Z_193: [205 126 141  85 131  84 139 102 204]
Z_903: [205 126 141  85 131  84  84 100 137]
Z_111: [151 125 135 132 121 111 119  97 130]
Z_858: [195 128 148  79 117  67 148  91 149]
Z_382: [204 118 111 108 106 165 105 119 105]
Z_208: [129 121 123 104 131 142 135 122 138]
gone Z_903: [126 141 137 205 100  84  84 131]
[85]
gone Z_193: [141 102 131  85 204 126 139  84]
[205]
gone Z_193: [204 139  85 141  84 205 126 102]
[131]

Z_802: [131  75 120 123 150 183]
Z_455: [ 80  60 103 123 102  86]
Z_606: [124 129 127 131 131 122]
Z_567: [132 124 123 124 123 124]
Z_733: [124 123 127 127 132 122]
Z_801: [130 134 130 133 128 123]
gone Z_455: [ 60 102  80  86 123]
[103]
gone Z_801: [130 128 123 133 130]
[134]
gone Z_733: [127 124 127 123 132]
[122]

Z_324: [139 138 125 122 122 173 130]
Z_278: [117 160 129 115 141  94 123]
Z_817: [119 196 133 185 146 136 107]
Z_670: [132  92 125 120 129 136 118]
Z_724: [115 138 125 122 122 173 107]
gone Z_324: [130 139 173 125 122 122]
[138]
gone Z_817: [185 196 119 136 146 107]
[133]

Z_332: [104 132 144 131 126 129 122 136 125 153 132 108 137 114 128 123 139 154
 138 140  92 132 115 112 141 125 123 137 101 121 103 154 133 127 135 123
 140]
Z_101: [144 112 122 110 126 134 130 105 138 112 110 147 125 130 119 151 139 119
 117 127 145 126 137 141  65 146 133  48  92 106  89 136 130  91  47 129
 113]
Z_683: [173 149 138 102 128  91  74 115 182  79 162 167 132 114 187 146  93  73
 140 148 138 134 178 153  83 121 110 107  78 119  98 112 121 131  73 143
 157]
Z_995: [115 141 144 151  99 146 187 170  97 104 110 108 129 152  65  58 104 131
  89 181 100 113  79  51 114 194 130 131  69  96  64 157 127  83 119 129
 136]
Z_684: [100 128 192  73  97 136 106 112 160 108 106 157 153  73 110 151 133 150
 142 206  77 106 155 100 154 125  96 203  69 136  79 140 176 178 135 120
 107]
Z_254: [111 114 147  73 110 136 126  91 160  79 136 212 137  98 101 178  87 116
 126 169 145  91 182 145 136 125 118 173 130 154 138 102 182 158 109 119
 164]
Z_669: [144 112 122 110 126 134 130 105 138 112 110 147 125 130 119 151 139 119
 128 119 157 121 142 145 141 121 130 149 163 146 168 102 133 147 145 129
 126]
Z_137: [111 114 147  73 110 136 126  91 160  79 110 212 137  98 101 178  87 116
 126 169 145  91 182 145 136 125 118 173 130 154 138 102 182 158 109 119
 164]
Z_454: [ 96 127 119 160 147 136 147 142 104 166 136  93 122 136 106 123 150 162
 128 106  92 141  97 112 145 125 144 119 130 116 133 161 118 119 151 127
 106]
Z_614: [100 128 192  73  97 136 106 112 160 108 106 157 153  73 110 151 133 150
 142 206  77 106 155 100 154 125  96 203  69 136  79 140 176 154 135 120
 197]
gone Z_614: [ 79 176 128 106 100 151 160 150 142 155 135 197 112  69 106 106 120 192
 140 153 125 154 157  77 136 110  96  73 154  97  73 206 108 136 100 203]
[133]
gone Z_995: [ 51 110 129  79 104 152 181 131 119 151  83 146 131  64  65 187 127 108
 170 104  97 115 157  89 130  58  69  99 144 129 136 113 141 194 100 114]
[96]
gone Z_101: [126 137 117 151 119 122 130 110  92 144 134 127 106 125 146 136 145 141
 130 119 138 129 112 112 105 126  47 147  48 139 130 133 110  65  91  89]
[113]

Z_67: [142 114 130  69  91  56 102  88 112 163 134 128 131 120 128 135 169  75
 156]
Z_936: [122 118 150  62  99  63 107  95 112 185 143 113 127 102 131 139 165  86
 140]
Z_775: [156 208 132 154 138 124 145 184 120 130 137 126  98 114 191 139 162 111
 166]
Z_519: [156 208 124 154 138 124 145 184 120 130 154 126  98 114 191 139 162 111
 166]
Z_729: [ 82  82 170  91 158 139 120  96  91 153 143 133 146  85 117 139  88 127
  66]
Z_847: [149 133  95 129 124 163 148 185 140  80 177 116  74 141 180 149 165 149
 130]
Z_130: [179 155  77 171 109 139 137 149 147  63 121 158 112 166 122 116 156 122
 175]
Z_717: [118 101 146  87 156  88 107  71  85 171 132 100 131 113 138 157  72  81
 127]
Z_564: [118  79 114 153 160 153  95 188 105  95 109 145 167 154 124 128 101 160
  67]
Z_752: [179 155  77 171 109 139 137 149 147  63 121 158 112 166 144 116 156 122
 175]
Z_14: [136 150 144 130 136 100 150  52 133 145 151 156 107  86 122 118 173  81
 167]
Z_924: [ 78  97 162 101 152 124 119 110 131 191 123  70 142 119  98  69  76 152
  92]
gone Z_564: [167 153 105 109 124 160 188 101 118 128  95  67 145 160 114 153  95  79]
[154]
gone Z_924: [ 78 152 119 162 131 191  76  92 142 101 123 110  97 152 119  69 124  98]
[70]
gone Z_67: [102 112  88 142 134 128 131 130 120  91 163 169 156 135 128  69  75 114]
[56]

Z_916: [141 130 149 130 149 116 138 143 120 154 122 150 176 124 124 127 133 137
  93 140 133 130 149 114 138 141 126 125 143 108 103 148 133 185 139 112
 126 127]
Z_72: [111 129 111 127 112 141 119 111 135 106 138 126  87 129 132 130 125 118
 156 118 128 123 110 144 117 118 130 129 112 147 147 109 125  79 118 142
 131 136]
Z_198: [133 141 158 126 151 121 121 136 118 158 122 125 152 149 105 119 151 124
 103 131 155 120 153 128 155 131 116 118 144 110 103 117 146 190 128  77
 128 111]
gone Z_72: [126 144 112 111 128 129 118  87 111 125 156 135 141 111 131 127 129 110
 138 118 147 112 129 106 136 130 125  79 118 117 130 118 119 132 109 123
 147]
[142]
gone Z_198: [158 133 190 131 117 126 118 125 153 111 103 149 136 122 158 121 120 119
 105 151 151 128 110 141 103 155 146 128 152  77 131 144 121 128 118 155
 124]
[116]

Z_620: [202 185 121 154]
Z_697: [202 185 118 154]
Z_313: [152 137 127 136]
Z_356: [195 122 121 154]
Z_705: [150 145 125 136]
Z_843: [148 120 121 154]
Z_333: [ 74  85 138 109]
Z_905: [157 150 125 138]
gone Z_313: [152 127 137]
[136]
gone Z_356: [122 154 195]
[121]
gone Z_356: [121 154 195]
[122]
gone Z_705: [136 145 150]
[125]
gone Z_313: [127 137 152]
[136]
gone Z_843: [120 154 148]
[121]

Z_946: [200 140 111 180 144  94 141]
Z_604: [ 87 184 191 127 146 119  90]
Z_119: [201  92 142 130 182 102  73]
Z_751: [201  92 142 130 171  84  93]
Z_222: [123 173 200 135 145 106  76]
Z_747: [167 162 133 159 186 103  72]
Z_28: [200 140 111 180 144  94  96]
gone Z_747: [133 167 186 103  72 159]
[162]
gone Z_751: [171  93 201 142  84 130]
[92]

Z_69: [110 182 107 107 106 169]
Z_497: [110 107 167 170 108 169]
Z_524: [ 98  84 180  99 159 160]
gone Z_524: [ 98  84 159 180  99]
[160]
gone Z_497: [107 167 110 169 170]
[108]
gone Z_497: [110 169 108 167 107]
[170]
gone Z_69: [169 107 182 110 107]
[106]
gone Z_497: [108 107 110 167 170]
[169]
gone Z_524: [159  98 180  99  84]
[160]
gone Z_524: [180 159 160  84  98]
[99]

Z_118: [115 121 186 151 185 150 173]
Z_681: [182 216 162 158  48  87  47]
Z_947: [113 120  72  81  83 105 119]
Z_347: [188  65 200 102 184 181 144]
gone Z_118: [151 150 115 173 121 185]
[186]
gone Z_118: [173 186 115 151 121 150]
[185]
gone Z_947: [119  83  81 120  72 105]
[113]
gone Z_681: [ 48 162 182 158  87 216]
[47]
gone Z_118: [115 151 121 185 186 173]
[150]

Z_612: [163 141 183  55 114 162 200]
Z_104: [167  78 191 153 154 173 169]
Z_220: [122 179  82 103 191 123  71]
Z_2: [ 84  87  68 179 132 206  96]
Z_154: [ 69 170 158 118 200 165 106]
Z_833: [ 58 131 134  91 190  77 137]
Z_405: [ 82 185 204 187 132  93 188]
Z_521: [ 52 121 140 189 101 113 193]
Z_741: [138  91 157 166 136 120 104]
gone Z_612: [ 55 200 141 183 114 162]
[163]
gone Z_104: [191  78 169 167 154 173]
[153]
gone Z_612: [ 55 163 200 141 183 114]
[162]
gone Z_405: [188  93 132 185  82 204]
[187]
gone Z_104: [153 173 169 154 191 167]
[78]
gone Z_220: [191  82 123 103  71 179]
[122]

Z_822: [119 143 137 159 107 202]
Z_210: [114 156 148 161 112  98]
Z_808: [171 170 153 163 110 158]
Z_268: [122 174 152 163 164 214]
Z_632: [115 149 143 161 116 112]
Z_534: [116 149 139 165 109 111]
Z_793: [115 158 143 167 109 114]
gone Z_632: [149 143 116 112 161]
[115]
gone Z_534: [111 139 149 116 165]
[109]
gone Z_268: [122 164 152 214 174]
[163]
gone Z_808: [171 110 153 158 163]
[170]

Z_962: [147 136 133 122 155 116 149 107 109 125 109 111 111 130 126 126 137 128
 147 129 134  95 134 126 121 145 140 102 130  70 142 129 143  77 133 147
 158 125]
Z_269: [180 150  93  93  56 143 152 118 145 112 138 123 153 102  70 185  97 119
 127 128 120 141 138 151 143 124 128 105 132 121 123 123 148 136 125  87
 119 114]
Z_194: [192 134 141 103 139  56 138 122 129 106 135 107 147 109 115 137 152 125
 166 155 123 144 152 147 133 169 122 138 125 164 100  88 124 180 125 153
 152 122]
Z_197: [192 134 141 103 139  56 138 122 129 106 135 107 147 109 115 137 152 125
 166 155 117 129 152 147 133 169 122 138 125 164 100  88 124 180 125 153
 152 122]
Z_549: [102 145 119 110  83 102 118 124 138 149 138 127 106 107 144 122 138 132
 144 117 138 106 163 106 130 142 130 134 137 130 126 141 127 142 140 185
 118 118]
Z_784: [147 136 133 159 155 116 149 107 109 125 109 111 111 130 126 126 137 128
 147 141 134  95 134 126 121 145 140 102 130  70 142 129 143  77 133 147
 158 125]
Z_141: [204 126 107 115  95 147 166 119  86 125 150 116 110 123 185 156 137 134
 119 125 119 141 112 136 128  85 133 140 142 202 149 142 103 109 141 149
 130  97]
gone Z_962: [111  95 155 137 122 142 102 128 149 126 158 116 136 125  70 147 107 129
 133 140 145 126 111 126 109 125 109 134 130 147 130 133 147  77 134 129
 143]
[121]
gone Z_549: [130 142 126 117 110 106 138 137 138 149 102 107 130 130 127 142 144 138
 144 140 119 132  83 124 134 106 141 118 122 118 106 145 118 102 163 138
 127]
[185]

Z_638: [115 145 122 129  90 138 140 102 165 127 213  95 148 128  91 123 143 183
 129  91  83 185  77 119 155 101 108 214 101 133 106 140 100 108 143 125]
Z_116: [106 134 132 130 119 122 134 162 142 129 115  90 160 140  95 124 163 115
  99 142  83 136 103 123 118 145 171  90 141 134 136  88 127 114  73 136]
Z_592: [106 126  95 143 105 117 153 104 114 124  83 108 129 184 143 138 132 121
  97  91 144 200 143 133 111 168  94 122  96 189 158 126  96 110 161 126]
Z_879: [105 136 129 134 115 121 131 153 149 125 111  92 163 141  94 126 169 113
 101 146  78 133 101 127 116 150 162  89 136 133 145  87 133 113  76 135]
gone Z_592: [126 143 143 110 153 111 200  95  96 143  83 158 114 117  97 133 121  91
 189 108 138 161 132 106 129 105 126 124 168 184 122 144 126 104  96]
[94]
gone Z_638: [108  91 133 101 140 123 115 106 140 128 101 145 108  91 148 213  83 127
 129 183  95 119  90 143 122 143 129 102 185 165 138  77 155 100 125]
[214]
gone Z_638: [127 108 106 183  83 133 185 119 129 143 128 108 101 100 165 101 122 148
 138 115 123  91 213 129 155  77 145 214 125  91 102  95 143 140 140]
[90]
gone Z_592: [132 143 111 133 104 144 138 153 110 161 126 126 124 122 106 121 143  96
  94  91  96 129 184 117 108 168 126  95 143 200 114  83  97 158 189]
[105]

Z_380: [148 145 112 111 115 123 147 138 157 125 130 134 114 129 147 136 114 122
  95 131 112 150 145 123 120 138 129 160 118 113 124 138]
Z_537: [ 93 167 152 107 139 155  99 139 144 133  87 129 114 132 123 102 127 101
 141 124  87  92 117  87 120 133 152 109 121 117 148  92]
Z_482: [ 94 128 139 144 139 101  77 102 171  92 115 194 138 166  73 121 137 132
  78  74  85 134 151 100 123 120 150 120 129  86 195 127]
Z_472: [ 97 126 134 145 140 101  47  87 185  93 139 212 139 163  73 122 138 131
  83  70  88 135 150 105 126 120  96 119 128  88 199 128]
Z_753: [141 133 126 134 137 140 115 164 121 108 109 126 138 117 112 122 143 125
 123 159 141 144 117  98 106 124 130 143 130 105 107 131]
Z_54: [114 158 125 147 128 150 102 116 135 148 117 131 132 116 122 102 128 130
 125 124 110 115 109 103 128 146 134 130 140 120 125 108]
Z_860: [144 148 113 109 117 117 145 146 156 124 132 131 117 128 159 129 117 127
  98 125 116 148 149 118 124 136 136 162 115 109 125 147]
Z_536: [141 131 130 128 136 135 116 164 123 110 112 126 135 116 116 121 145 125
 126 157 142 145 121  96 110 121 127 144 128 108 110 117]
Z_984: [ 94 128 135 144 139 101  77 102 171  92 140 194 138 166  73 121 137 132
  78  74  85 134 151 100 123 120  95 120 129  86 195 127]
Z_29: [146 148 116 114 118 118 152 145 152 127 124 131 115 129 154 129 115 130
 101 125 116 149 149 115 124 134 134 167 116 111 126 150]
Z_136: [ 93 166 151 108 138 155  94 137 140 131  93 128 112 131 125 102 127 104
 142 122  85 100 118  84 120 134 146 107 121 114 150  90]
gone Z_537: [102 117 114 139 129 107  92 117 167 124 101 121 132  87 155 152 109 133
  99 152 144 127 123 133 139 141  92  87  93  87 148]
[120]
gone Z_380: [123 136 160 157  95 148 112 123 114 111 115 112 138 122 145 138 145 113
 129 129 134 124 114 130 150 118 147 125 138 147 120]
[131]

Z_365: [126 199 105 118  49 209  57  43  39  61  68 182  96 179 130 193 215 153
 156 168 112  95 189 206  75 204 202 197 108 119 126 135 130]
Z_505: [126 199 105 118  49 209  57  43  39  61  68 182  96  63 130 193 215 153
 156 168 112  95 189 206  75 204 202 197 108 119  67 135 130]
Z_202: [151 154  39 107  43 138 111 124 105 121  81 139 159 154 124 208 160 119
 213 198  77 200 199  76 166 160  93 163  85 136 173  89  50]
Z_508: [147 215  54  59 113  96  79  83 133 159 165  92  81 202 155 173  86 153
 133 142 148 126 211  50 211  60  46 113 159 197 148 147  90]
gone Z_505: [209 126  39  75 112 199 197  43 130 135 119 189 182 193 202  67  96 215
  61 105  63 204 206 118  95 168 130  57 153 108  49 156]
[68]
gone Z_505: [182  95 204 105 189 126 153  67 193 130  39 130 119 168  63  96 156  68
  57 197  43 199  49 202  75 112 135 215 108 118  61 206]
[209]
gone Z_508: [ 46 133  79 173 113  86 155 211  81 197 126  96 159 202 211 147 147 148
 142  83  90  54 113 165  50  59 153  60 215 148 133 159]
[92]
gone Z_505: [204 105 153 108  75 202 199 135  96  49 130 206 193  68  61  39 197  57
 209 118 182 130  67  43  63 189 168 156 112 215  95 126]
[119]
gone Z_202: [105 154  77 139 199 213 208  39 136 160  81 107 173 151 198  76 154 124
 119 160 166  89 159 121 200  43  85 124  93 138 111 163]
[50]
gone Z_202: [111  77  76 173  81 166 199  50  85 124 160 213  89 160 208  93  39 121
 124 198 163 151 136 154 200  43 119 107 138 139 105 154]
[159]
gone Z_202: [163  50 138  43  39 198 119 154 199 136  76  77 160 105 124 173 200 159
 166 208 107  81  85 124 139 111 151  89 121  93 154 160]
[213]

Z_76: [140 152 142 127 119 102 125 134 117 103 159 118  41]
Z_475: [135 164 129 124 130 105 130 116 141 104 159 111 130]
Z_861: [144 126 169 138 100 102 117 171  73 102 159 132  52]
Z_949: [137 151 144 128 121 103 128 135 120 106 160 116  48]
Z_423: [144 148 148 125 113  99 125 143 101 101 161 120  53]
Z_941: [140 152 142 127 119 102 125 134 117 103 159 118  47]
gone Z_475: [124 135 141 130 111 130 105 159 164 104 130 116]
[129]
gone Z_475: [105 159 124 135 164 116 130 111 130 104 141 130]
[129]

Z_958: [145 155 164 157  92]
Z_345: [174 126 126 125 122]
Z_642: [146  89 169 160  88]
Z_652: [174 181 126 125  92]
Z_578: [100 101  95  97 163]
Z_726: [116 133 189 153 136]
Z_693: [173 180 122 123 125]
Z_939: [104 118 190 101 118]
Z_84: [174 181 126 125 120]
Z_445: [116 133 189  97 118]
Z_168: [137 145 138  74 151]
gone Z_958: [ 92 157 155 145]
[164]
gone Z_345: [126 126 122 174]
[125]
gone Z_642: [160  89 169 146]
[88]
gone Z_578: [163  97  95 100]
[101]

Z_610: [112 117 106 174 177]
Z_348: [124  97 162 155  96]
Z_151: [174 136 137 135 136]
gone Z_151: [136 137 136 174]
[135]
gone Z_151: [136 137 174 136]
[135]
gone Z_610: [174 106 117 177]
[112]
gone Z_348: [124  96 155 162]
[97]
gone Z_610: [112 106 174 117]
[177]
gone Z_348: [ 96 162 155  97]
[124]

Z_399: [124 131 124 120 156 124 126 114 139]
Z_897: [156 120 144 112 145 113 136 130 121]
Z_994: [103 165 115 122 139 161 128 164 123]
Z_633: [137 132 151 121 107 120 138 131 102]
Z_771: [126 116 117 127 119 128 131 131 138]
Z_492: [163 119 138 118 144 134 138 156 142]
Z_457: [118 142  96 133 126 160 120 159 154]
Z_829: [144 138 140 128 149 129 157 137 122]
Z_562: [163 119 138 118 144 134 141 133 120]
gone Z_994: [161 123 122 103 164 139 115 128]
[165]
gone Z_457: [154 120 118 160  96 133 126 142]
[159]
gone Z_829: [128 157 138 129 122 137 140 144]
[149]
gone Z_633: [131 151 121 102 107 132 137 120]
[138]
gone Z_771: [128 138 116 119 127 131 131 117]
[126]
gone Z_562: [120 118 133 144 141 163 119 138]
[134]
gone Z_562: [120 133 141 138 163 118 144 134]
[119]

Z_424: [ 96 145 158 113 148  99  51 133 100]
Z_770: [117 125 127  54 128 109 111 155 119]
Z_754: [107 110 142  84 128 128 128 143 180]
Z_171: [ 93 118 105 100 125 106  62 148 115]
Z_573: [ 98  96 174  95 103 118  86 155 134]
Z_293: [110 118 125  62 128 118 111 152 111]
Z_840: [107 172 134 132 168  99  58 119  88]
Z_807: [111 108 120 113 128 139 127 132 192]
gone Z_754: [128 142  84 110 128 180 107 128]
[143]
gone Z_293: [111 118 118 128 111  62 152 125]
[110]
gone Z_171: [100 118  93 105 148 125  62 106]
[115]
gone Z_171: [105 100  93 148 115 125 118  62]
[106]
gone Z_293: [ 62 125 111 118 128 111 152 118]
[110]
gone Z_807: [111 132 139 192 113 127 108 120]
[128]
gone Z_770: [ 54 125 117 128 111 119 127 155]
[109]

Z_811: [141 142  69 146  63]
Z_707: [151  90  77 119  78]
Z_527: [191 138 176 144 177]
gone Z_811: [ 69 141  63 146]
[142]
gone Z_707: [ 78  77 151 119]
[90]
gone Z_527: [144 138 176 191]
[177]
gone Z_707: [119 151  90  77]
[78]
gone Z_811: [142  69 141 146]
[63]
gone Z_527: [138 177 144 191]
[176]

Z_161: [206 130 109 145 143 120 117 168 155 108 101 149  55  71 149 100 176 115
 111  74 134  91]
Z_518: [ 62  81 110 146 135 151  77  90 127 170 132 103 144 159 130 137 131 183
 165 159  68 104]
Z_945: [171 125 109 157 149 120  74 127 155 124 155 167  70 120  90 128 215 214
 163 107 109 127]
Z_391: [198 133 108 153 149 115  96 149 154 111 130 160  52  90 122 110 204 113
 137  86 123 117]
gone Z_161: [109 149 176 100 120  91 117 115  74 155 149 143 145 108 101 206 134 168
 111 130  55]
[71]
gone Z_945: [ 90 127 124 107 149 171 155 109  74 125 157 127 155 214 120 128 109 167
 120  70 163]
[215]
gone Z_391: [113 122  96  52 149 130 204 198 137 110 123 154  90 117 115 149 160  86
 111 153 108]
[133]

Z_7: [119  94 108  95 118]
Z_390: [141 146  96  90 188]
Z_680: [107 156 106  91 168]
Z_615: [164 143 104 115 179]
Z_966: [113 134  99 108 112]
Z_554: [ 74 111 101 101  61]
Z_845: [ 74 111  73 101 108]
Z_232: [124 125 144 163 143]
Z_886: [113 146 158 114 111]
gone Z_886: [111 158 114 146]
[113]
gone Z_966: [ 99 113 134 108]
[112]
gone Z_845: [101  73 108  74]
[111]
gone Z_680: [168  91 107 156]
[106]
gone Z_7: [108  95  94 119]
[118]
gone Z_232: [163 124 125 144]
[143]
gone Z_845: [101 108 111  73]
[74]

